Here is a tiny trained network, its code and every weight. The questions are about switching its units off for an input and a class, where a switched-off unit gives its printed mean instead of its output.

import numpy as np


def w(rows, s, z=0):
    codes = np.array(rows[::2]) - 128.0
    scale = np.full(codes.shape[1], s)
    scale[-1] = z or s
    return codes * scale


def norm(h):
    return h / np.sqrt((h * h).mean(-1, keepdims=True) + 1e-5)


def f(y):
    return y / 2 * (1 + np.tanh(0.7978845608 * (y + 0.044715 * y**3)))


def log_softmax(a):
    a = a - a.max(-1, keepdims=True)
    return a - np.log(np.exp(a).sum(-1, keepdims=True))


def net(x, mask):
    res = np.array(x, float).reshape(1, 7) / 4 @ E
    u = 0
    for l in range(3):
        y = f(norm(res) @ A[l][:, :-1].T + A[l][:, -1])
        res = res + np.where(mask[u : u + 5], y, B[l][:, -1]) @ B[l][:, :-1]
        u += 5
    return log_softmax(norm(res)[-1] @ U[:, :-1].T + U[:, -1])


A, B = {}, {}
E = w([
[45,169,2,179,150],'x0',
[114,60,138,22,163],'x1',
[193,139,32,76,90],'x2',
[117,115,132,33,191],'x3',
[76,56,184,138,173],'x4',
[18,237,189,169,184],'x5',
[143,154,124,76,161],'x6',
],0.0026)
A[0] = w([
[51,188,59,164,172,31],'0.n0',
[1,82,157,80,177,16],'0.n1',
[42,47,66,249,87,83],'0.n2',
[133,77,119,168,86,82],'0.n3',
[56,180,82,169,169,10],'0.n4',
],0.0063,0.0014)
B[0] = w([
[13,130,158,97,64,250],'0.n0',
[122,121,179,159,254,238],'0.n1',
[195,112,77,98,82,252],'0.n2',
[116,161,130,133,255,141],'0.n3',
[36,157,140,160,47,223],'0.n4',
],0.0064,0.0026)
A[1] = w([
[154,145,156,26,68,8],'1.n0',
[224,115,96,135,182,254],'1.n1',
[141,186,56,141,155,9],'1.n2',
[240,106,69,102,162,175],'1.n3',
[169,139,253,235,119,66],'1.n4',
],0.0076,0.00079)
B[1] = w([
[117,87,69,137,127,160],'1.n0',
[195,121,103,86,117,220],'1.n1',
[110,109,160,114,102,136],'1.n2',
[187,88,94,112,140,252],'1.n3',
[68,161,117,119,245,222],'1.n4',
],0.011,0.0036)
A[2] = w([
[110,172,161,112,35,2],'2.n0',
[87,176,121,164,184,103],'2.n1',
[80,74,255,105,157,143],'2.n2',
[163,75,175,220,98,243],'2.n3',
[110,147,62,132,121,58],'2.n4',
],0.0096,0.0008)
B[2] = w([
[104,106,115,220,88,193],'2.n0',
[207,175,189,108,140,254],'2.n1',
[96,208,171,125,255,250],'2.n2',
[68,166,116,29,151,115],'2.n3',
[146,110,251,106,75,163],'2.n4',
],0.0083,0.0036)
U = w([
[228,66,71,82,105,201],'0',
[85,176,191,125,220,198],'1',
[56,146,132,191,2,7],'2',
],0.0083,0.0011)

Each question gives the input, the list of numbers given to net, and the class t.
The units are the neurons (one row each of A and B). Each row of codes is followed by its name. A weight is (code - 128) times the scale printed after its matrix; where a second scale follows, it is the last column's (A, B and U).
mask holds one flag per neuron, layer by layer. A switched-off neuron (its flag False) gives its mean, the last column of its row in B, instead of its output. The means were averaged over made-up inputs and are rounded, as every weight is.
A unit's drop is (log p(t) with every unit on - log p(t) with that unit switched off) / (log p(t) with every unit on - log p(t) with every unit switched off).
unit that matters most: the unit with the biggest drop
k most important neurons: the k neurons with the biggest drops, biggest first
top k neurons in layer l: the k neurons of layer l with the biggest drops, biggest first
drop when u is switched off: that unit's drop, to one decimal
input [4,2,-5,1,-4,-4,-3], class 0: unit that matters most	0.n2
input [8,-5,-1,7,-1,7,0], class 2: 2 most important neurons	[1.n4; 0.n4]
input [-3,2,5,1,-1,4,-2], class 0: 2 most important neurons	[0.n0; 0.n4]
input [-1,-3,-6,-4,4,-5,7], class 0: 2 most important neurons	[0.n0; 0.n4]
input [7,-3,0,7,1,8,-8], class 2: 3 most important neurons	[0.n4; 1.n4; 0.n0]
input [-2,-6,-2,2,5,-5,2], class 0: top 2 neurons in layer 0	[0.n0; 0.n4]
input [-4,1,7,-8,-1,8,8], class 2: top 2 neurons in layer 0	[0.n1; 0.n3]
input [-2,-8,-4,3,3,-6,8], class 0: 4 most important neurons	[0.n0; 0.n4; 0.n1; 1.n1]
input [8,5,5,4,-5,-2,-3], class 2: top 4 neurons in layer 1	[1.n1; 1.n3; 1.n4; 1.n2]
input [6,-4,2,-2,7,7,-1], class 2: 2 most important neurons	[0.n2; 1.n4]
input [0,3,3,8,-5,3,0], class 0: top 2 neurons in layer 0	[0.n4; 0.n0]
input [5,-3,-3,6,-3,6,-8], class 2: drop when 0.n0 is switched off	0.1
input [2,1,-1,-2,-1,8,-8], class 2: drop when 0.n0 is switched off	0.4
input [8,0,-5,-7,-6,4,2], class 2: drop when 0.n2 is switched off	0.0
